a = [208, 12, 61, 101]
The entry just right of the smallest entry: 61
The entry just left of 12 is 208
Give the entry just right of 61.
Answer: 101

Questions about the array below. Counting starts at 1.
1) Read off the entry in row 1 and column 2.
2) Read off the bottom-right entry.
3) Read off the entry at row 2, column 3.
4) Read off the entry in row 3 and column 1.
5) Read off the entry just right of 3.604.
6) Read off the entry directly below 2.679.
7) Read off the entry at row 1, column 1.
8) Read off the entry in row 1 and column 3.
[[-1.821  3.068  1.597  2.319  1.562  0.414]
 [-1.883  3.091  1.585  2.327  1.552  0.387]
 [-1.834  3.204  1.701  2.433  1.661  0.474]
 [-1.974  3.149  1.587  2.361  1.557  0.362]
 [ 5.678 -3.135  0.362 -1.626 -0.024  1.796]
 [ 5.248 -3.070  0.190 -1.654 -0.152  1.578]
 [-2.358  3.830  1.964  2.889  1.897  0.449]
 [ 5.739 -3.108  0.415 -1.592  0.022  1.845]
 [ 5.255 -3.199  0.086 -1.765 -0.246  1.520]
 [-1.975  3.500  1.883  2.671  1.814  0.521]
 [ 5.476 -3.103  0.281 -1.639 -0.081  1.696]
 [ 5.374 -3.155  0.186 -1.703 -0.163  1.611]
 [-2.371  3.604  1.756  2.679  1.737  0.350]
 [-1.844  3.271  1.756  2.493  1.702  0.495]
 [-1.806  3.064  1.601  2.317  1.566  0.422]]
1) 3.068
2) 0.422
3) 1.585
4) -1.834
5) 1.756
6) 2.493
7) -1.821
8) 1.597

Questions about the table below. Indices start at 1.
1) The entry in row 2 and column 1?
2) The entry in row 1 and column 2?
3) The bottom-right entry?
4) The maximum?
5) The entry in the top-left corner?
6) The entry directly below 0.448?
7) The bottom entry of the column that holds the largest entry?
8) The entry in row 1 and column 3?
0.299,-1.079,1.857,-2.456,0.405,-0.296,1.154,2.810,0.375,0.677,0.159,-0.899,-0.861
-2.593,1.371,0.198,-0.443,1.025,0.656,-0.158,1.319,0.060,2.730,0.511,2.703,-0.454
2.396,-0.614,-2.122,1.720,-0.190,0.696,0.060,-1.665,0.162,-3.406,1.683,-1.378,-1.249
0.037,0.652,-2.958,0.608,2.555,3.147,1.056,2.152,0.999,-1.229,5.874,2.229,-5.386
-3.927,2.322,-0.228,-0.021,1.460,1.100,-0.512,1.276,0.009,3.861,0.813,4.279,-0.542
-1.068,1.284,-3.098,0.448,3.203,3.679,1.083,2.913,1.108,-0.154,6.568,3.560,-6.022
1.325,0.621,-4.075,2.836,1.103,2.394,-0.033,-1.436,0.451,-3.195,4.292,0.942,-3.337
3.141,-2.160,0.849,-0.769,-1.087,-1.044,0.725,-0.180,0.079,-2.749,-0.765,-3.673,0.319
1) -2.593
2) -1.079
3) 0.319
4) 6.568
5) 0.299
6) 2.836
7) -0.765
8) 1.857

grid =
2.699,2.515,-0.172,-1.570,-1.899,4.840,-0.742
1.985,-4.302,1.323,4.114,0.410,1.216,-1.189
0.703,-4.740,0.790,3.798,-0.058,0.901,-1.747
-5.675,-0.341,-1.586,-1.892,0.328,-5.385,0.238
5.962,0.214,0.572,1.804,0.563,-0.463,-0.384
3.504,-3.332,1.598,3.800,0.861,0.918,-0.567
3.863,-3.059,1.664,3.662,0.899,0.770,-0.460
-2.105,-4.044,-0.701,1.269,-1.021,-1.619,-2.298
3.340,-3.469,1.608,3.916,0.811,0.992,-0.617
4.998,-1.860,1.469,2.960,0.957,0.191,-0.235
4.211,2.652,-0.932,0.244,-1.062,2.316,-1.179
Counting starts at 1.
The entry directly below 0.572 -> 1.598
The entry at row 3, column 1 is 0.703
Report the entry directly below -0.460.
A: -2.298
Report the bottom-right entry.
A: -1.179
The entry in the top-left corner -> 2.699
Report the entry at row 3, column 3.
A: 0.790
Report the bottom entry of the column that holds the largest entry.
A: 4.211
The entry just right of 0.572: 1.804
Report the entry just left of 0.790.
A: -4.740
Report the entry directly above -3.469.
A: -4.044
Report the top-right entry.
A: -0.742
The entry directly below the smallest entry: 5.962
Report the entry at row 2, column 1.
A: 1.985
The entry directly below the centre entry: 3.662
Report the minimum.
A: -5.675
Report the entry at row 1, column 3.
A: -0.172
The entry just left of 0.770 -> 0.899
The entry just right of the centre entry is 0.861
The entry directly above 3.662: 3.800
Report the median of all entries.
A: 0.410
The entry just left of 0.191 -> 0.957
Report the entry in row 2 and column 3.
A: 1.323
Report the entry directly above 3.916.
A: 1.269
The entry just right of -0.058 is 0.901
Report the entry in row 1 and column 2.
A: 2.515
Report the entry directly below the largest entry.
A: 3.504

Read these off the table that follows. Rows and columns are numbered from 1.
1) What is the top-left entry?
2) What is the entry directly below the largest entry?
3) What is the entry just left of 2.487?
4) What is the bottom-left entry?
5) What is the entry in row 1 and column 3?
6) What is the entry just right of the largest entry?
7) What is the bottom entry of the column that holds the smallest entry?
8) What is the entry just right of -0.080?
-0.645,2.465,-2.174,0.138,0.522,-0.002,1.516,1.313,1.639,0.889,-2.174,-0.709
-0.068,2.919,-2.174,1.502,1.577,-0.345,2.150,0.486,3.463,0.889,-2.174,0.208
-0.068,2.465,-1.737,2.362,0.429,0.044,2.150,-1.138,4.167,0.889,-1.737,0.208
-1.386,2.189,-2.174,2.997,0.522,-0.002,2.150,1.977,4.167,0.889,-2.174,-1.680
-0.068,6.037,-2.170,-2.332,0.522,2.627,3.573,-0.470,3.939,0.889,-2.170,0.208
0.178,2.373,-2.174,2.438,0.047,-0.477,2.487,0.486,4.167,-0.080,-2.174,0.208
1) -0.645
2) 2.373
3) -0.477
4) 0.178
5) -2.174
6) -2.170
7) 2.438
8) -2.174

M =
-6.210	3.099	4.966	1.829
-2.554	6.157	-0.424	-1.765
-6.812	-0.137	0.512	1.829
-0.302	3.099	0.682	-7.239
-2.554	-5.866	-1.977	1.829
-6.762	-0.900	-1.417	-0.188
0.232	3.099	5.218	1.829
-2.554	6.007	3.702	1.829
-1.660	-4.210	1.156	4.988
-0.164	3.099	0.682	-7.226
-2.554	-5.932	0.682	3.469
Indices start at 1.
What is the entry just right of -0.137?
Answer: 0.512
What is the bottom-right entry?
Answer: 3.469
The entry in row 1 and column 1 -> -6.210
The top entry of the column that holds the smallest entry -> 1.829
What is the entry in row 1 and column 3?
Answer: 4.966
What is the entry at row 1, column 2?
Answer: 3.099
The bottom-left entry -> -2.554
The entry just right of 3.702: 1.829
What is the entry just right of -0.424?
Answer: -1.765
What is the entry directly below -7.239?
Answer: 1.829
What is the entry at row 3, column 1?
Answer: -6.812
What is the entry directly above the smallest entry?
Answer: 1.829
What is the bottom entry of the column that holds the largest entry?
Answer: -5.932
The entry at row 2, column 1: -2.554
What is the entry directly above -1.417?
Answer: -1.977
What is the largest entry?
Answer: 6.157
What is the entry directly below 6.007?
Answer: -4.210
The entry just left of 0.512: -0.137
The entry directly below 4.988: -7.226
The entry just right of 5.218: 1.829
What is the entry just left of -0.188?
Answer: -1.417

Read these off the grid that follows.
1) Find the second entry in reading order.
2) Find the entry in the top-right corner.
3) Find the 2nd entry on the diagonal from the top-right corner.
4) Find the entry directly below 86.
5) Find the last entry, reading row by row.
6) Find the bottom-left entry.
7) Find the entry directly above the largest entry.
8) Find the entry directly below -157.
101,-119,0,171,-168,374,-80,9,-151,-415,-40,-44,-113
30,270,123,-131,199,-333,206,124,276,577,142,50,327
-40,-284,-451,332,25,86,142,104,-83,63,3,514,-6
203,28,274,55,-272,479,-157,-6,-140,-577,-37,-371,-77
321,-32,27,230,-422,499,59,213,-118,-385,12,-182,255
38,261,119,-120,182,-311,203,127,265,553,139,46,327
1) -119
2) -113
3) 50
4) 479
5) 327
6) 38
7) -415
8) 59

Questions about the grid below.
1) The entry just left of 0.747?
2) The entry just right of -0.576?
3) The entry just right of 0.357?
4) The entry just left of 0.677?
5) The entry just left of -4.099?
[[0.575, -0.575, 1.097, -0.764, 0.677, 0.357, -0.984, -0.695, -0.013, -0.634], [-0.239, 4.617, -3.979, -0.767, -6.166, -2.307, -2.771, -3.294, -2.438, -1.906], [-2.417, -0.437, -5.606, -0.363, 0.747, -6.158, -4.180, -3.708, 3.456, -1.946], [2.957, -3.141, 6.172, -4.150, 4.255, 1.884, -4.838, -4.371, -0.530, -4.099], [-0.250, -0.085, 0.774, -0.576, -0.110, -0.063, -0.472, 0.181, -0.883, -0.193], [-2.200, 1.543, 4.048, -7.016, -1.877, 3.207, -5.251, 0.785, -2.818, -2.396], [2.759, -2.307, 5.148, -3.314, 3.244, 1.250, -3.855, -2.839, -0.114, -2.906]]
1) -0.363
2) -0.110
3) -0.984
4) -0.764
5) -0.530
